Below is a small trained network, with its code and all its weights. Each question gives an input and a target symbol and asks what happens when units are switched off, that is, made to give their printed mean instead of their output.

import numpy as np


def w(rows, s, z=0):
    codes = np.array(rows[::2]) - 128.0
    scale = np.full(codes.shape[1], s)
    scale[-1] = z or s
    return codes * scale


def f(y):
    return np.maximum(y, 0)


def softmax(a):
    e = np.exp(a - a.max(-1, keepdims=True))
    return e / e.sum(-1, keepdims=True)


def log_softmax(a):
    a = a - a.max(-1, keepdims=True)
    return a - np.log(np.exp(a).sum(-1, keepdims=True))


def net(x, mask):
    ids = ['ΔΠΦΩαβγεζηθλμστψ'.index(c) for c in x.split()]
    T = len(ids)
    res = E[ids] + P[:T]
    u = 0
    for l in range(2):
        q, k, v = (res @ M[l].T for M in (Q, K, V))
        z = softmax(np.where(np.tri(T) > 0, q @ k.T / 3**0.5, -1e9)) @ v
        res = res + np.where(mask[u], z, O[l][:, -1]) @ O[l][:, :-1]
        u += 1
        y = f(res @ A[l][:, :-1].T + A[l][:, -1])
        res = res + np.where(mask[u : u + 16], y, B[l][:, -1]) @ B[l][:, :-1]
        u += 16
    return log_softmax(res[-1] @ U[:, :-1].T + U[:, -1])


Q, K, V, O, A, B = {}, {}, {}, {}, {}, {}
E = w([
[155,57,118,127,167],'Δ',
[150,135,84,121,136],'Π',
[146,184,126,98,113],'Φ',
[174,122,176,145,119],'Ω',
[150,83,125,172,142],'α',
[139,128,76,122,122],'β',
[157,153,87,134,174],'γ',
[155,78,127,145,177],'ε',
[137,214,141,105,133],'ζ',
[153,113,178,97,126],'η',
[133,170,67,159,161],'θ',
[128,223,141,121,128],'λ',
[111,181,6,136,163],'μ',
[107,179,119,67,99],'σ',
[94,184,122,86,79],'τ',
[86,175,33,96,143],'ψ',
],0.027)
P = w([
[250,158,51,121,68],'0',
[203,129,44,126,104],'1',
[188,129,57,126,111],'2',
[166,133,70,127,122],'3',
[149,132,79,126,130],'4',
[132,133,91,125,139],'5',
[114,132,100,124,145],'6',
[98,132,111,125,154],'7',
[82,130,121,124,159],'8',
[67,130,131,124,167],'9',
[52,131,141,124,176],'10',
[38,125,148,124,179],'11',
[24,125,160,120,184],'12',
],0.016)
Q[0] = w([
[88,251,175,118,42],'0.h0',
[85,245,50,97,137],'0.h0',
[181,134,251,94,51],'0.h0',
],0.02)
K[0] = w([
[160,61,177,152,124],'0.h0',
[74,100,194,141,147],'0.h0',
[251,120,130,118,105],'0.h0',
],0.027)
V[0] = w([
[127,160,144,254,124],'0.h0',
[91,172,123,183,108],'0.h0',
[165,146,155,10,208],'0.h0',
],0.012)
O[0] = w([
[175,154,133,41,198,2],'0.h0',
[127,103,91,75,150,113],'0.h0',
[96,168,128,252,113,228],'0.h0',
],0.014,0.0032)
A[0] = w([
[94,96,92,146,146,47],'0.n0',
[150,46,191,99,94,149],'0.n1',
[177,69,156,161,158,117],'0.n2',
[164,89,117,167,188,65],'0.n3',
[98,112,149,109,86,155],'0.n4',
[115,136,96,109,155,3],'0.n5',
[153,71,131,124,193,68],'0.n6',
[160,88,213,113,86,118],'0.n7',
[156,126,117,107,167,146],'0.n8',
[161,163,116,169,223,118],'0.n9',
[114,72,117,135,141,219],'0.n10',
[110,193,123,97,119,30],'0.n11',
[142,91,253,113,62,122],'0.n12',
[129,79,216,145,132,106],'0.n13',
[138,186,66,104,101,111],'0.n14',
[79,87,121,103,102,233],'0.n15',
],0.012,0.011)
B[0] = w([
[139,168,129,64,111,163],'0.n0',
[113,193,74,195,118,165],'0.n1',
[132,117,87,56,150,174],'0.n2',
[110,124,111,162,72,161],'0.n3',
[134,133,148,105,149,167],'0.n4',
[87,182,110,154,132,137],'0.n5',
[118,166,143,165,82,159],'0.n6',
[148,169,54,91,144,151],'0.n7',
[115,88,130,167,139,196],'0.n8',
[140,67,180,112,111,211],'0.n9',
[169,103,159,142,183,235],'0.n10',
[132,116,149,86,170,164],'0.n11',
[130,247,38,107,129,160],'0.n12',
[148,173,75,100,144,154],'0.n13',
[111,62,157,131,95,254],'0.n14',
[128,107,192,144,146,247],'0.n15',
],0.011,0.0087)
Q[1] = w([
[129,95,247,170,131],'1.h0',
[177,181,177,100,118],'1.h0',
[133,192,119,112,116],'1.h0',
],0.016)
K[1] = w([
[89,150,154,161,230],'1.h0',
[247,94,113,158,118],'1.h0',
[214,119,121,151,78],'1.h0',
],0.013)
V[1] = w([
[17,114,236,58,22],'1.h0',
[148,254,217,96,124],'1.h0',
[2,161,7,84,151],'1.h0',
],0.0071)
O[1] = w([
[141,113,90,86,50,99],'1.h0',
[244,117,148,161,71,3],'1.h0',
[118,84,32,162,152,52],'1.h0',
],0.012,0.0073)
A[1] = w([
[67,85,121,89,63,51],'1.n0',
[60,90,180,115,149,178],'1.n1',
[136,190,77,219,72,51],'1.n2',
[94,69,109,223,76,82],'1.n3',
[95,170,160,171,59,30],'1.n4',
[206,72,90,207,200,121],'1.n5',
[111,101,108,119,208,47],'1.n6',
[96,143,156,206,129,4],'1.n7',
[56,113,209,113,80,36],'1.n8',
[156,52,149,43,210,37],'1.n9',
[194,231,116,49,113,69],'1.n10',
[108,133,200,223,86,110],'1.n11',
[181,17,138,170,134,126],'1.n12',
[160,2,17,131,101,64],'1.n13',
[62,248,139,110,136,136],'1.n14',
[117,139,123,242,107,100],'1.n15',
],0.0089,0.019)
B[1] = w([
[236,144,72,142,185,148],'1.n0',
[212,197,146,97,100,252],'1.n1',
[160,56,200,112,139,158],'1.n2',
[125,180,205,89,201,175],'1.n3',
[24,134,120,81,220,154],'1.n4',
[83,214,123,91,77,173],'1.n5',
[193,97,109,105,59,162],'1.n6',
[105,156,74,15,50,138],'1.n7',
[179,141,52,198,200,161],'1.n8',
[2,121,38,138,105,167],'1.n9',
[54,206,96,74,151,147],'1.n10',
[118,130,42,183,138,191],'1.n11',
[149,72,60,103,173,171],'1.n12',
[25,132,209,175,124,177],'1.n13',
[148,18,127,163,86,233],'1.n14',
[146,70,104,68,130,168],'1.n15',
],0.0094,0.019)
U = w([
[113,131,70,196,99,57],'Δ',
[90,127,80,110,116,40],'Π',
[88,84,179,136,6,203],'Φ',
[176,139,210,102,198,168],'Ω',
[145,122,149,30,165,106],'α',
[113,164,113,150,117,136],'β',
[139,190,125,129,153,159],'γ',
[153,152,168,200,143,253],'ε',
[111,180,147,178,35,235],'ζ',
[114,44,147,151,198,57],'η',
[48,178,183,155,131,133],'θ',
[128,175,204,105,64,245],'λ',
[191,57,108,89,135,29],'μ',
[170,131,79,131,226,54],'σ',
[199,132,80,130,93,173],'τ',
[111,174,120,113,50,104],'ψ',
],0.011,0.005)

Each question gives the input, a string of symbols that net reads in full, and the target symbol t.
The units are the heads (3 rows each of Q, K, V and O) and the neurons (one row each of A and B). Each row of codes is followed by its name. A weight is (code - 128) times the scale printed after its matrix; where a second scale follows, it is the last column's (O, A, B and U).
mask holds one flag per unit, layer by layer, with each layer's heads first. A switched-off unit (its flag False) gives its mean, the last column of its rows in O or B, instead of its output. The means were averaged over made-up inputs and are rounded, as every weight is.
A unit's drop is (log p(t) with every unit on - log p(t) with that unit switched off) / (log p(t) with every unit on - log p(t) with every unit switched off).
The circuit of an input: a set's keep is (log p(t) with only the set's units on - log p(t) with every unit switched off) / (log p(t) with every unit on - log p(t) with every unit switched off). Starting from the 12 units with the biggest drops (on a tie, the unit counted first), units are removed one at a time, each time the one whose removal leaves the highest keep (on an exact tie, the one counted first), for as long as the keep stays at least 0.8.
circuit, biggest first: the units of the circuit, biggest drop first
k most important neurons: the k neurons with the biggest drops, biggest first
top k neurons in layer l: the k neurons of layer l with the biggest drops, biggest first
input τ ψ τ ε τ λ μ τ μ Π η τ Π, target Φ: most important neuron => [1.n13]
input τ τ ζ τ τ τ ε α ε τ γ Ω, target ψ: 2 most important neurons => [0.n12; 1.n10]
input γ η ε λ, target ε: 2 most important neurons => [1.n8; 1.n14]
input Ω ζ γ λ ε θ ψ σ Π ψ, target θ: top 2 neurons in layer 0 => [0.n0; 0.n9]
input γ α Ω α τ τ τ ψ, target θ: top 3 neurons in layer 1 => [1.n13; 1.n14; 1.n3]
input γ τ β μ τ Π η σ η ζ τ α, target Φ: circuit, biggest first => [1.h0; 1.n13]
input τ γ η γ Φ γ Ω σ η α ζ Ω, target ψ: circuit, biggest first => [0.n12; 0.n13; 1.h0; 0.n14]
input μ Π Ω, target μ: 2 most important neurons => [0.n14; 1.n14]
input Δ Φ α θ ζ Ω τ γ λ λ τ, target Ω: circuit, biggest first => [0.h0; 1.n8; 1.h0]
input γ Ω τ θ ψ α Π ψ Φ λ μ Φ Φ, target α: 2 most important neurons => [1.n1; 1.n9]
input α τ λ μ, target Φ: top 2 neurons in layer 0 => [0.n10; 0.n11]
input ε α ψ Π Δ μ μ Π τ ζ σ, target Δ: circuit, biggest first => [0.h0; 1.n8; 1.n11]
input λ α τ γ τ Π Π Ω Π ζ β ζ, target Ω: circuit, biggest first => [0.h0; 1.h0]
input Π τ λ α Ω α τ σ ζ α ε η λ, target η: top 3 neurons in layer 1 => [1.n2; 1.n4; 1.n15]
input θ τ ζ λ τ σ η Ω, target α: circuit, biggest first => [0.h0]
input τ ψ Δ Ω Π ζ λ ψ Φ λ σ, target Ω: circuit, biggest first => [1.n1; 0.h0; 1.n8; 1.h0]
input τ ζ ζ ζ, target ζ: top 2 neurons in layer 0 => [0.n9; 0.n10]
input λ η σ Φ τ τ α σ β, target η: 4 most important neurons => [1.n1; 1.n3; 1.n2; 1.n15]
input γ τ η Φ λ η η μ γ, target Π: top 2 neurons in layer 1 => [1.n9; 1.n6]
input γ τ σ λ τ σ ε β ε σ, target ε: 2 most important neurons => [1.n8; 0.n10]
input Π τ η Ω Ω γ Φ λ τ τ γ λ, target Ω: circuit, biggest first => [0.h0; 1.h0]
input Φ Ω λ Φ α, target μ: 2 most important neurons => [0.n3; 1.n12]
input α θ Π, target α: top 2 neurons in layer 0 => [0.n9; 0.n14]
input ε τ Δ λ γ, target μ: 2 most important neurons => [1.n12; 0.n9]
input ζ σ Φ, target Φ: circuit, biggest first => [1.n1; 1.h0; 0.n14]
input μ ψ ε Π Π Ω θ γ α ζ ε Δ, target τ: 2 most important neurons => [0.n11; 0.n3]
input θ μ ζ, target ζ: top 2 neurons in layer 0 => [0.n14; 0.n9]
input ψ ζ Π τ μ τ, target τ: top neuron in layer 0 => [0.n15]
input ε ζ μ ε ε τ η α λ γ λ, target α: 3 most important neurons => [1.n1; 1.n9; 0.n11]
input α ζ γ μ α, target Π: top 3 neurons in layer 0 => [0.n2; 0.n5; 0.n10]
